(in the rows, 100 means zero)
Each row is followed by its class.
133, 87, 121, 100, 84, 117, 124, 114, 71, 136, 92, 119, 111, 101, 89, 96, 100, 99, 131, 154, 110, 76, 101, 67
[10]
95, 108, 124, 92, 94, 133, 46, 85, 106, 106, 97, 130, 104, 105, 106, 102, 110, 70, 94, 94, 111, 92, 127, 63
[7]
94, 96, 124, 137, 77, 105, 86, 108, 80, 112, 104, 126, 99, 101, 67, 97, 105, 96, 137, 127, 96, 69, 102, 76
[7]
104, 85, 130, 126, 86, 113, 96, 109, 74, 123, 95, 104, 108, 105, 94, 95, 122, 89, 119, 133, 106, 84, 104, 70
[10]
102, 123, 124, 87, 115, 118, 12, 85, 126, 94, 83, 96, 101, 110, 126, 122, 109, 52, 78, 57, 114, 107, 132, 53
[10]
103, 93, 100, 100, 94, 104, 65, 97, 87, 103, 111, 110, 117, 103, 110, 111, 121, 68, 106, 102, 94, 96, 108, 74
[10]
101, 113, 118, 135, 67, 99, 36, 94, 75, 72, 90, 71, 92, 123, 77, 88, 169, 93, 65, 25, 110, 112, 94, 88
[7]
117, 75, 113, 78, 108, 102, 83, 101, 79, 101, 88, 94, 101, 109, 111, 128, 127, 76, 85, 101, 113, 122, 101, 73
[10]
111, 106, 125, 67, 102, 113, 73, 81, 115, 110, 111, 116, 117, 86, 120, 129, 94, 68, 120, 111, 104, 102, 135, 56
[10]
101, 88, 119, 20, 110, 79, 107, 87, 134, 96, 149, 117, 138, 88, 118, 106, 98, 104, 122, 124, 79, 164, 116, 114
[7]
109, 100, 127, 87, 91, 116, 81, 81, 96, 100, 109, 109, 112, 108, 99, 114, 106, 76, 101, 95, 108, 123, 128, 73
[7]
111, 90, 127, 72, 87, 112, 128, 80, 87, 93, 104, 96, 116, 117, 101, 119, 98, 107, 119, 111, 110, 173, 123, 81
[10]
114, 91, 129, 84, 88, 103, 89, 98, 82, 94, 111, 106, 122, 111, 104, 98, 129, 91, 89, 86, 102, 129, 104, 88
[10]
113, 101, 126, 114, 90, 123, 102, 83, 76, 95, 85, 77, 104, 135, 109, 98, 113, 102, 107, 93, 116, 148, 126, 69
[7]
123, 87, 123, 88, 87, 114, 116, 99, 82, 113, 99, 94, 110, 115, 99, 102, 106, 103, 113, 113, 114, 146, 114, 72
[10]
117, 93, 106, 115, 96, 107, 116, 116, 86, 110, 49, 102, 113, 106, 95, 94, 112, 89, 129, 141, 102, 120, 89, 76
[10]
120, 87, 121, 64, 100, 114, 116, 94, 85, 136, 93, 111, 118, 102, 100, 125, 95, 95, 107, 135, 108, 127, 117, 68
[10]
132, 87, 116, 85, 92, 113, 87, 98, 82, 147, 98, 116, 113, 99, 108, 111, 89, 77, 117, 130, 117, 90, 118, 36
[7]
119, 84, 136, 65, 87, 121, 139, 90, 80, 129, 101, 103, 115, 102, 94, 117, 80, 97, 146, 143, 110, 129, 128, 68
[10]
108, 102, 120, 87, 101, 110, 62, 88, 104, 110, 126, 113, 115, 98, 94, 118, 99, 72, 104, 103, 105, 106, 130, 74
[7]
112, 94, 115, 65, 104, 102, 49, 78, 111, 98, 100, 102, 112, 113, 123, 110, 132, 55, 78, 72, 108, 119, 113, 65
[7]
111, 90, 122, 86, 93, 118, 96, 98, 87, 115, 94, 109, 106, 100, 102, 110, 99, 82, 115, 124, 110, 111, 118, 54
[7]
122, 87, 108, 161, 72, 127, 78, 130, 32, 133, 57, 93, 80, 118, 74, 103, 152, 92, 95, 102, 112, 42, 65, 66
[7]
118, 90, 122, 82, 101, 110, 103, 100, 84, 114, 88, 104, 108, 113, 98, 111, 107, 78, 110, 114, 110, 130, 115, 69
[10]
88, 80, 113, 77, 88, 83, 96, 94, 123, 86, 146, 119, 122, 91, 103, 101, 97, 94, 124, 115, 86, 137, 101, 86
[10]
124, 97, 117, 112, 96, 113, 118, 118, 79, 129, 118, 123, 112, 94, 124, 105, 90, 97, 148, 172, 96, 79, 100, 73
[10]
99, 106, 122, 108, 88, 121, 42, 82, 104, 97, 107, 106, 93, 112, 105, 106, 114, 68, 95, 70, 107, 88, 126, 60
[7]
105, 107, 141, 79, 94, 123, 93, 78, 102, 111, 97, 100, 104, 116, 109, 95, 95, 86, 130, 97, 103, 124, 138, 66
[10]
108, 98, 118, 80, 99, 120, 73, 85, 79, 115, 102, 105, 107, 107, 106, 112, 109, 78, 114, 105, 124, 109, 122, 68
[7]
105, 105, 119, 65, 97, 122, 60, 86, 110, 104, 108, 112, 85, 102, 127, 141, 100, 69, 88, 101, 109, 94, 133, 59
[10]
95, 106, 125, 112, 86, 123, 44, 96, 102, 123, 111, 122, 102, 93, 103, 109, 117, 55, 113, 100, 104, 59, 138, 60
[7]

Each row is followed by its class. Each block has new classes.
113, 110, 109, 106, 100, 84, 105, 113, 98, 113, 106, 84, 96, 94, 110, 132, 98, 105, 93, 99, 103, 104, 122, 96
C
94, 118, 100, 87, 112, 94, 100, 103, 103, 110, 108, 100, 102, 87, 101, 87, 100, 103, 112, 113, 117, 136, 77, 91
C
72, 110, 102, 114, 82, 138, 95, 87, 70, 64, 79, 108, 118, 118, 92, 107, 70, 94, 126, 110, 30, 119, 115, 117
F
80, 85, 109, 117, 103, 108, 112, 71, 126, 86, 98, 77, 100, 81, 175, 70, 117, 87, 88, 85, 100, 124, 126, 85
F
92, 97, 99, 109, 72, 120, 74, 93, 124, 54, 99, 109, 94, 79, 96, 78, 115, 83, 113, 85, 92, 140, 91, 94
F
